Below is a small trained network, with its code and all its weights. Each question gives an input and a target symbol and asks what happens when units are switched off, that is, made to give their printed mean instead of their output.

import numpy as np


def w(rows, s, z=0):
    codes = np.array(rows[::2]) - 128.0
    scale = np.full(codes.shape[1], s)
    scale[-1] = z or s
    return codes * scale


def norm(h):
    return h / np.sqrt((h * h).mean(-1, keepdims=True) + 1e-5)


def f(y):
    return y / 2 * (1 + np.tanh(0.7978845608 * (y + 0.044715 * y**3)))


def softmax(a):
    e = np.exp(a - a.max(-1, keepdims=True))
    return e / e.sum(-1, keepdims=True)


def log_softmax(a):
    a = a - a.max(-1, keepdims=True)
    return a - np.log(np.exp(a).sum(-1, keepdims=True))


def net(x, mask):
    ids = ['αγζμξπτφψω'.index(c) for c in x.split()]
    T = len(ids)
    res = E[ids] + P[:T]
    q, k, v = (norm(res) @ M[0].T for M in (Q, K, V))
    z = softmax(np.where(np.tri(T) > 0, q @ k.T / 2**0.5, -1e9)) @ v
    res = res + np.where(mask[0], z, O[0][:, -1]) @ O[0][:, :-1]
    y = f(norm(res) @ A[0][:, :-1].T + A[0][:, -1])
    res = res + np.where(mask[1:17], y, B[0][:, -1]) @ B[0][:, :-1]
    return log_softmax(norm(res)[-1] @ U[:, :-1].T + U[:, -1])


Q, K, V, O, A, B = {}, {}, {}, {}, {}, {}
E = w([
[195,142,208,131,85,161,113,141,137,97],'α',
[163,186,60,96,162,253,193,101,159,196],'γ',
[125,110,39,136,121,115,161,103,159,69],'ζ',
[93,194,101,130,140,130,137,134,185,84],'μ',
[137,146,8,129,174,118,131,138,228,145],'ξ',
[60,107,95,87,66,79,117,106,162,138],'π',
[156,152,194,163,79,209,80,148,112,115],'τ',
[168,67,137,162,124,182,117,162,101,110],'φ',
[136,60,137,117,75,188,136,144,96,154],'ψ',
[95,111,194,92,175,105,133,49,209,130],'ω',
],0.019)
P = w([
[212,151,138,55,180,2,146,165,2,131],'0',
[162,159,207,43,159,108,73,232,104,54],'1',
[191,110,164,77,107,122,53,180,75,37],'2',
[147,132,146,84,114,131,70,170,102,73],'3',
[139,102,116,113,137,108,89,168,101,102],'4',
[135,109,107,110,129,131,81,160,129,90],'5',
[125,126,126,123,110,150,93,165,141,112],'6',
[104,156,147,138,106,176,57,162,128,139],'7',
[124,88,80,134,100,161,95,153,164,104],'8',
[110,94,95,148,107,176,88,171,185,115],'9',
[89,98,83,161,98,189,102,176,205,124],'10',
[80,54,95,223,129,134,81,131,83,150],'11',
[104,61,69,144,71,165,93,163,211,154],'12',
],0.0084)
Q[0] = w([
[2,225,22,85,126,41,166,79,138,57],'head 0',
[188,52,230,122,84,163,16,253,57,86],'head 0',
],0.0075)
K[0] = w([
[58,44,151,194,111,156,85,101,186,155],'head 0',
[166,158,151,1,174,24,144,175,7,122],'head 0',
],0.0084)
V[0] = w([
[78,47,84,1,31,119,151,111,116,173],'head 0',
[152,88,84,132,142,195,124,194,28,144],'head 0',
],0.0084)
O[0] = w([
[107,89,159,75,212,151,64,251,172,157,250],'head 0',
[111,188,101,63,204,175,241,172,125,167,108],'head 0',
],0.013,0.0016)
A[0] = w([
[105,214,74,201,178,129,132,151,171,131,119],'neuron 0',
[111,64,166,122,138,104,63,157,169,173,165],'neuron 1',
[82,130,125,79,116,69,71,194,100,129,2],'neuron 2',
[103,156,171,105,190,56,169,73,78,139,159],'neuron 3',
[87,124,74,213,111,51,80,66,172,90,135],'neuron 4',
[51,172,90,92,104,118,187,99,107,110,108],'neuron 5',
[129,161,134,186,106,85,188,41,63,163,111],'neuron 6',
[148,186,105,128,117,214,181,225,101,146,129],'neuron 7',
[35,126,117,139,96,76,80,115,245,183,169],'neuron 8',
[159,81,199,215,50,180,116,154,74,123,37],'neuron 9',
[141,182,53,77,157,124,185,59,122,186,78],'neuron 10',
[118,67,194,91,167,147,167,151,129,123,107],'neuron 11',
[50,77,155,132,147,30,103,35,197,105,43],'neuron 12',
[63,154,164,58,176,143,96,127,161,141,80],'neuron 13',
[104,152,93,141,153,62,65,121,174,108,113],'neuron 14',
[151,184,105,137,203,213,151,95,111,153,40],'neuron 15',
],0.011,0.0067)
B[0] = w([
[103,53,92,74,62,73,150,173,187,108,206],'neuron 0',
[125,101,190,161,126,180,91,113,138,188,213],'neuron 1',
[142,135,161,135,95,129,120,191,85,231,141],'neuron 2',
[136,96,198,200,131,201,108,75,112,75,136],'neuron 3',
[181,131,111,115,105,172,101,134,223,108,244],'neuron 4',
[87,45,191,139,64,86,111,215,138,85,156],'neuron 5',
[213,186,90,209,82,82,111,155,99,168,146],'neuron 6',
[117,166,98,180,167,111,104,78,116,91,212],'neuron 7',
[26,70,125,164,155,161,120,160,148,248,247],'neuron 8',
[144,81,150,77,140,75,220,117,130,88,183],'neuron 9',
[102,110,193,134,128,226,86,85,192,173,199],'neuron 10',
[117,156,127,188,143,111,91,43,138,103,153],'neuron 11',
[110,191,208,202,213,188,151,103,189,124,176],'neuron 12',
[112,96,71,205,127,95,128,61,134,158,156],'neuron 13',
[143,198,83,125,142,146,143,114,68,179,211],'neuron 14',
[58,104,99,21,57,176,108,185,107,127,168],'neuron 15',
],0.011)
U = w([
[169,193,68,118,113,89,174,108,67,176,207],'α',
[105,176,125,36,123,232,153,114,79,120,100],'γ',
[174,186,74,92,229,143,171,230,103,140,162],'ζ',
[143,238,63,186,54,155,111,166,88,128,119],'μ',
[204,186,36,81,103,85,113,82,179,169,205],'ξ',
[145,138,146,110,127,134,65,254,56,176,131],'π',
[137,84,147,120,64,126,69,156,164,78,3],'τ',
[54,116,173,73,130,49,219,154,143,93,197],'φ',
[27,180,8,166,155,42,86,73,91,78,151],'ψ',
[131,141,117,181,181,150,58,29,175,82,30],'ω',
],0.0074,0.0055)

Each question gives the input, a string of symbols that net reads in full, and the target symbol t.
The units are the heads (2 rows each of Q, K, V and O) and the neurons (one row each of A and B). Each row of codes is followed by its name. A weight is (code - 128) times the scale printed after its matrix; where a second scale follows, it is the last column's (O, A, B and U).
mask holds one flag per unit, heads first, then neurons. A switched-off unit (its flag False) gives its mean, the last column of its rows in O or B, instead of its output. The means were averaged over made-up inputs and are rounded, as every weight is.
A unit's drop is (log p(t) with every unit on - log p(t) with that unit switched off) / (log p(t) with every unit on - log p(t) with every unit switched off).
The circuit of an input: a set's keep is (log p(t) with only the set's units on - log p(t) with every unit switched off) / (log p(t) with every unit on - log p(t) with every unit switched off). Starting from the 12 units with the biggest drops (on a tie, the unit counted first), units are removed one at a time, each time the one whose removal leaves the highest keep (on an exact tie, the one counted first), for as long as the keep stays at least 0.8.
circuit, biggest first: the units of the circuit, biggest drop first
top k neurons: the k neurons with the biggest drops, biggest first
input ψ ζ τ, target ζ: circuit, biggest first : (head 0)
input φ ξ μ τ ξ ζ, target τ: circuit, biggest first : (head 0; neuron 5; neuron 8)
input ζ ω α, target ω: circuit, biggest first : (head 0; neuron 11; neuron 15; neuron 7)
input ζ ξ γ μ ξ ξ ζ ξ τ φ, target ω: circuit, biggest first : (head 0; neuron 11; neuron 8; neuron 7)
input φ ζ ω φ ω ξ ξ φ, target γ: circuit, biggest first : (head 0; neuron 15)
input ξ τ ξ ζ ξ α, target φ: circuit, biggest first : (neuron 9; neuron 4)
input φ ξ φ ξ μ, target φ: circuit, biggest first : (head 0; neuron 5)
input ξ φ ξ π φ, target φ: circuit, biggest first : (neuron 9; head 0)
input ξ μ ζ ξ ζ π τ φ τ ζ ω φ, target φ: top 2 neurons : (neuron 9; neuron 14)
input ω π ξ ξ ζ φ γ τ ψ ζ, target ψ: top 4 neurons : (neuron 7; neuron 4; neuron 13; neuron 11)
input τ φ ξ γ τ μ ξ τ, target μ: circuit, biggest first : (head 0; neuron 6)
input α π γ α π ψ ψ φ, target α: circuit, biggest first : (head 0; neuron 6; neuron 9)
input ζ ξ ζ π ξ α ζ γ γ ψ, target ω: top 3 neurons : (neuron 11; neuron 8; neuron 7)
input ψ ξ ζ φ ζ, target φ: top 2 neurons : (neuron 5; neuron 4)
input τ π ζ ξ ζ τ ζ μ, target τ: top neuron : (neuron 5)
input τ φ ξ μ ω ω ξ α ω φ π π φ, target μ: top 3 neurons : (neuron 6; neuron 7; neuron 8)
input ζ ζ ζ ξ ξ ξ π γ ψ φ π ζ ψ, target ω: top 2 neurons : (neuron 11; neuron 7)
input φ ζ τ τ ω φ, target γ: top 2 neurons : (neuron 15; neuron 10)
input φ α ω φ γ μ ω γ ξ ξ μ ψ, target γ: top 3 neurons : (neuron 15; neuron 10; neuron 8)
input ξ φ μ φ ζ ζ φ ξ α ζ ψ ζ μ, target ψ: top 3 neurons : (neuron 13; neuron 7; neuron 4)
